Each row is followed by its group and then its class within the group.
+2.38 -0.80 +1.11 -0.12 +0.53 -1.04 -0.03 +2.32 +0.60 -2.66 -0.45 -0.20 +0.26 +0.57 +0.88 -0.10 -1.83 +0.32 +1.32 -1.53 +0.50 +1.37 -0.56 -1.06 -0.20 +0.18 +0.52 +0.36 +0.78 -0.70 -0.43 -0.32 +0.79 -0.03 +0.03 +0.49 -0.34 +0.43 +1.69 +0.18 +1.88 +2.56 -0.17 -1.67 +1.61 -1.17 +1.76 -> nug:Gepom
+2.02 -0.13 +0.22 -0.53 +1.08 -1.11 -0.40 +2.45 -0.18 -1.72 -0.82 -0.08 +0.48 +0.32 -0.85 +0.11 -1.35 -0.01 -0.07 -2.74 +1.26 +0.43 -0.87 -0.80 -0.08 +0.60 +0.20 +1.17 +0.69 -0.52 -0.34 +0.35 +1.67 -0.30 -0.37 -0.27 -0.92 +0.42 +0.70 +1.50 -0.81 +2.58 -0.23 -1.44 +1.00 -1.05 +0.80 -> nug:Gepom
+0.15 -0.63 +1.06 +1.19 -0.04 +0.74 -0.63 +1.08 +0.89 -1.90 -0.36 -0.02 -0.37 +0.65 +0.87 -0.88 -1.41 +2.01 +0.86 -0.75 +0.35 +1.29 -0.56 -0.50 -0.48 -1.57 +0.60 -0.18 +0.24 +0.38 -0.08 -0.31 -0.20 +1.24 +0.34 +0.42 +0.75 -0.70 +0.82 +0.09 +1.26 +0.73 +0.08 +0.07 -0.09 -1.17 +0.55 -> nug:fuz
-0.33 -1.06 +0.70 +1.21 -0.45 +1.00 -0.47 +1.11 +0.86 -1.50 -0.77 -0.45 +0.00 +0.81 -0.36 -1.19 -1.53 +1.33 +0.85 -1.12 +0.53 +1.11 -0.70 -0.86 -0.17 -0.05 +1.20 -0.43 +0.00 +1.04 -0.20 -0.51 -1.69 +0.53 +1.02 -0.24 +0.72 -0.17 +0.44 +0.00 +0.19 +0.99 -0.56 -0.77 +0.27 -1.54 +1.80 -> nug:fuz
+0.50 -0.29 +0.82 +0.47 +0.06 +0.93 -0.55 +1.80 +0.63 -2.11 -0.08 -0.02 -0.04 -0.12 -0.04 -1.06 -0.96 +1.40 +0.46 -1.76 +0.34 +0.94 -1.60 -0.80 -0.14 -2.15 +0.07 +0.02 +0.14 +0.35 -0.54 -0.35 -0.10 +0.29 +0.84 +0.75 +0.37 +0.75 -0.30 -0.12 -0.22 +1.88 +0.55 -1.31 -0.16 -1.56 +0.58 -> nug:Gepom
+2.95 -0.90 +0.22 -0.29 -0.33 -2.26 +0.07 -1.61 +0.68 -1.14 +1.15 +0.12 +0.04 +0.69 +0.54 +1.86 -0.11 -0.44 +0.86 +1.70 -0.37 -1.03 +0.53 +0.37 +0.23 +1.12 +0.24 -0.74 +0.98 -0.91 +0.24 -0.71 -0.51 -0.67 +1.08 -0.47 -0.01 +2.52 +2.82 -1.85 +3.20 -0.97 -1.60 -0.31 +2.06 -0.17 +2.66 -> numo:filap
-1.25 -0.22 +0.73 +1.44 -0.04 +2.03 -0.37 +1.09 +0.86 -1.55 -0.52 -0.12 -0.22 +0.32 -0.17 -0.94 -0.95 +2.01 +1.01 -1.23 +0.20 +1.42 -1.28 -0.89 +0.51 -1.35 +0.82 -0.11 -0.28 +0.84 -1.40 -0.11 -1.39 +1.29 +0.45 +0.39 +0.56 -0.50 -0.25 +0.23 -0.29 -0.46 +0.11 -0.79 -0.86 -1.37 +0.18 -> nug:fuz
+3.49 -0.17 +0.47 -1.37 +1.20 -2.71 -0.20 +0.82 +0.25 -2.01 +1.03 +0.28 +0.21 +0.64 +1.54 +0.76 -0.39 -0.37 +0.45 +0.28 -0.06 +0.64 +0.56 -0.85 -0.08 -0.15 -0.04 -0.10 +1.09 -0.89 -0.08 -0.26 +2.09 -0.15 -0.32 -0.09 -0.68 +0.92 +1.50 -0.33 +2.89 +2.36 -0.08 -1.16 +1.83 -0.38 +0.71 -> numo:tigi
+0.28 -0.14 +0.14 +0.66 +0.20 +0.36 -0.50 +1.93 +0.21 -1.61 -1.25 -0.12 +0.28 +1.17 -0.55 -0.23 -1.49 +0.98 +0.54 -2.10 +0.82 +0.89 -1.23 -0.62 -0.39 +0.29 +0.84 +0.81 -0.19 -0.15 -0.33 -0.24 +0.24 +0.80 +0.07 +0.37 -0.31 -0.58 +0.72 +1.14 -0.82 +0.65 -0.37 -0.81 +0.36 -0.77 +0.00 -> nug:Gepom
+3.98 -0.30 -0.38 -1.43 +1.04 -3.57 +0.60 -1.14 -0.02 -0.29 +1.72 -0.13 +0.39 +0.60 +1.49 +1.66 +0.43 -1.59 -0.29 +1.79 -0.24 -0.71 +1.01 +0.83 +0.21 +0.98 -0.57 -0.35 +1.08 -0.96 +0.49 -0.05 +1.62 -1.21 -0.27 -0.22 -0.41 +2.80 +2.02 -1.38 +3.79 +1.33 -0.29 -0.11 +1.96 +0.81 +1.58 -> numo:filap
+0.65 -0.54 +0.76 +0.54 +0.21 +0.47 -0.47 +1.53 +0.98 -2.11 -0.53 -0.29 -0.20 +0.30 +0.50 -0.88 -1.41 +1.41 +0.83 -2.55 +0.45 +1.68 -1.27 -1.22 -0.35 -0.74 +0.24 +0.37 +0.20 +0.09 -0.37 -0.37 +0.36 +0.69 +0.37 +0.56 +0.01 -0.38 +1.08 +0.80 +0.40 +1.66 +0.15 -1.49 -0.21 -1.32 -0.12 -> nug:Gepom
+0.93 -1.15 +1.30 +0.48 +0.17 -0.63 -0.27 +2.11 +1.30 -2.50 -0.96 -0.34 +0.04 +1.25 +0.81 -0.96 -1.73 +1.57 +0.80 -1.48 +1.00 +1.53 -0.12 -1.48 -0.67 +0.19 +1.30 -0.28 +0.40 -0.37 +0.15 -0.73 -0.03 +0.78 +0.10 +1.21 -0.25 -0.77 +1.63 +0.56 +1.82 +2.07 -0.96 -1.50 +1.03 -1.29 +1.80 -> nug:Gepom
+5.21 +0.26 -0.14 -1.40 +1.16 -4.08 -0.01 -0.79 -0.44 -0.92 +1.43 +0.04 +0.60 +0.17 +0.50 +1.94 -0.21 -2.20 +0.04 +0.92 -0.42 -0.69 +0.48 +0.34 +0.39 +1.79 -0.70 -0.08 +1.63 -1.13 +0.33 -0.33 +2.05 -2.34 +0.37 -0.75 -0.51 +4.03 +2.64 -1.19 +3.05 +2.35 -0.28 -0.78 +3.33 +0.03 +2.82 -> numo:naton
+3.80 -0.56 +0.74 +0.65 +0.91 -3.07 +0.06 +0.41 +0.37 -1.97 +1.00 +0.08 +0.28 +0.72 +1.16 +0.73 -0.76 -0.29 +0.44 +0.30 +0.30 +0.61 +0.82 -0.46 -0.26 +0.72 -0.04 -0.66 +0.94 -0.77 +0.42 -0.46 +1.37 -0.43 +0.29 +0.19 -0.46 +1.43 +2.07 -0.83 +3.63 +2.33 -0.15 -0.97 +2.09 -0.18 +2.12 -> numo:naton
+6.12 -0.55 +0.47 -2.02 +2.38 -4.96 -0.08 +1.14 -0.24 -2.49 +1.23 -0.30 +0.48 +0.39 +1.03 +1.27 -0.49 -1.75 -0.05 -0.59 +0.70 +0.49 +0.49 -0.48 -0.78 +2.08 -0.55 +0.67 +1.71 -1.70 +0.07 -0.10 +3.42 -1.96 -0.20 -0.12 -1.47 +2.80 +2.57 -0.29 +2.78 +5.20 -0.05 -1.30 +3.14 +0.08 +1.73 -> numo:naton
-0.27 -1.03 +0.99 +1.57 -0.40 +0.98 -0.06 +1.03 +1.23 -1.70 -1.12 +0.21 +0.45 +1.52 +0.28 -0.89 -1.96 +2.23 +0.90 -1.14 +0.89 +1.55 +0.03 -1.09 -0.75 +0.62 +1.62 -0.71 -0.52 +0.48 +0.53 -0.96 -1.55 +1.28 +0.24 +0.92 +0.27 -1.77 +1.56 +0.63 +1.58 -0.55 -1.05 -1.21 +0.72 -0.38 +2.27 -> nug:fuz
+3.71 -0.24 +0.82 -0.87 +1.00 -3.14 +0.12 +0.60 -0.30 -1.08 +0.40 +0.52 +0.51 +0.88 +1.13 +1.64 -1.73 -0.37 +0.07 -0.92 +0.57 +0.36 +0.60 -0.09 -0.45 +0.93 +0.70 +0.58 +0.79 -1.01 +0.23 -0.70 +2.57 +0.04 -0.75 +0.59 -1.27 +0.71 +2.74 +0.76 +2.28 +1.12 -0.63 -0.70 +2.53 -0.06 +0.54 -> numo:tigi
+5.27 +0.36 +0.27 -1.39 +1.55 -3.35 +0.03 +0.84 -0.24 -1.56 +0.96 +0.46 +1.17 +0.97 -0.01 +2.32 -1.13 -1.50 +0.05 -0.75 +0.72 -0.35 -0.13 +0.18 +0.04 +0.86 +0.14 +1.14 +1.40 -1.03 -0.28 +0.22 +2.89 -1.92 -1.20 -0.12 -1.31 +2.79 +3.16 -0.11 +1.73 +2.67 -0.78 -1.20 +3.45 -0.63 +1.99 -> numo:naton
+4.15 -0.54 -0.06 -1.35 +1.07 -2.56 -0.14 +0.35 +0.50 -1.53 +1.34 +0.23 -0.30 -0.30 +1.50 -0.51 +0.07 -0.58 +0.46 +0.65 +0.12 +0.67 +0.56 -0.90 +0.17 +0.40 -1.25 +0.09 +1.53 -1.05 +0.56 -0.10 +1.09 -1.29 +0.60 -0.33 -0.46 +2.69 +0.86 -1.36 +3.43 +3.83 +0.74 -1.51 +1.36 -0.37 +2.08 -> numo:filap
+4.70 -0.56 +0.48 -0.92 +1.40 -3.74 -0.09 -0.19 +0.19 -1.81 +1.14 +0.04 +1.46 +1.39 +1.13 +2.13 -1.00 -0.84 +1.00 +0.15 +0.47 +0.40 +0.92 +0.07 -0.32 +1.34 +0.58 +0.15 +1.08 -0.99 +0.34 -0.89 +2.05 -1.12 -0.09 +0.13 -1.05 +1.84 +4.09 -0.46 +3.80 +1.22 -0.93 -0.82 +3.44 +0.08 +2.34 -> numo:naton
